[[ 27  34 -35  66]
 [-29 -27 -16  48]
 [-26 -56  -4 -49]
 [ 45  39  38 -50]
 [-42 -25  59 -70]]
->
[[-29 -27 -16  48]
 [ 45  39  38 -50]]

[[-12  -4  47 -19  -9 -18  42  44  16  27  45]
 [-62  30  47  33  42  48  56  55 -20   8  57]
 [ 23  -1 -34  17   9   8 -26 -38  61  34 -27]
 [ -2   7  -6  27  29  45  -3   9 -55 -36  -8]]
->
[[-62  30  47  33  42  48  56  55 -20   8  57]
 [ -2   7  -6  27  29  45  -3   9 -55 -36  -8]]

[[ 18  21 -39  47 -20   3]
 [-26  20 -16  49  -3 -52]
 [-47  50 -42 -20  38   9]
 [-41  30 -22 -34 -38  14]
 [ 35   6  13 -33   4 -66]
 [ 68  20  33 -62  34 -37]
 [-11 -17  55  34 -66 -25]
 [-29 -17  42 -52 -33 -12]
 [  8  -2  25 -24 -28  21]
 [  0 -20 -15  49 -32  -3]]
->
[[-26  20 -16  49  -3 -52]
 [-41  30 -22 -34 -38  14]
 [ 68  20  33 -62  34 -37]
 [-29 -17  42 -52 -33 -12]
 [  0 -20 -15  49 -32  -3]]

[[-69 -28  11  25  42  54  16 -51]
 [ 21  37  55  34 -32 -72 -44   1]]
->
[[ 21  37  55  34 -32 -72 -44   1]]

[[  4  13  24 -26 -38  26 -45  14  14  20  -7]
 [ 41  -1   6 -44 -46  -9 -28 -32  -9  13  -5]
 [-28 -12  -6  14 -21 -13 -46  -9 -15  19 -28]
 [ -8 -20  -1 -69 -23 -20  -6 -31 -22  13   2]
 [ 33 -16 -38  18  -1 -21  12  -4 -19 -39 -18]
 [-13 -35 -25  20 -40 -31 -13 -28 -37   7 -50]]
->
[[ 41  -1   6 -44 -46  -9 -28 -32  -9  13  -5]
 [ -8 -20  -1 -69 -23 -20  -6 -31 -22  13   2]
 [-13 -35 -25  20 -40 -31 -13 -28 -37   7 -50]]

[[-23  -9 -17 -12  19   2  -4]
 [-18 -35  -4  33  24  -3  26]
 [ 17 -14 -10 -21 -16  26  -5]
 [ 29  -9  16 -39  29 -13  37]
 [ -5  29 -38 -38  29  -3 -10]
 [-10  33 -38 -11 -19 -16  17]
 [ 63 -10   1 -28 -10  19  34]
 [ 42 -21 -47  42 -10  48 -21]
 [ 10 -44  26   6 -26 -28  41]
 [  7  20   9  21 -27 -28  30]
 [ 23  19  -8   8 -28   5  -7]
 [-16 -24   9 -13  14   4   0]]
->
[[-18 -35  -4  33  24  -3  26]
 [ 29  -9  16 -39  29 -13  37]
 [-10  33 -38 -11 -19 -16  17]
 [ 42 -21 -47  42 -10  48 -21]
 [  7  20   9  21 -27 -28  30]
 [-16 -24   9 -13  14   4   0]]

[[ 17  52 -41 -34   6  20  29]
 [ 50 -67 -14 -37 -36 -81 -76]
 [ 20  -1  27 -11 -16  35  21]
 [ 54 -30 -16   0 -50 -52 -48]
 [  9  -5  47  28 -20  44  39]
 [-43 -24 -20  19  17  19   4]]
->
[[ 50 -67 -14 -37 -36 -81 -76]
 [ 54 -30 -16   0 -50 -52 -48]
 [-43 -24 -20  19  17  19   4]]
---
[[-11  65 -10 -55  -2]
 [-15  58  52 -56  53]
 [-68  34  45  10 -51]
 [-47  35  -6  26 -43]
 [-52  -2  41 -52  41]]
->
[-11  58  45  26  41]

[[-78 -52  58 -31 -73]
 [-41 -48 -37 -64 -51]
 [ 79  23  18  32  48]]
->
[-78 -48  18]

[[ 35 -44  15]
 [ 36 -64  41]
 [-31  15 -15]
 [ 55  47  64]]
->
[ 35 -64 -15]

[[40 31]
 [73 11]]
->
[40 11]

[[  0  48   8]
 [  0  18   0]
 [-15  34  -9]
 [-11  60 -10]]
->
[ 0 18 -9]

[[-75 -26 -80  43  28]
 [ 69 -34 -28  24   5]]
->
[-75 -34]

[[ -6 -61 -55  32]
 [ 17  31  28  12]
 [-27 -16  -4 -21]
 [ 43  -5  11 -42]]
->
[ -6  31  -4 -42]

[[ 78  32 -21 -38]
 [-16  32   6  41]]
->
[78 32]
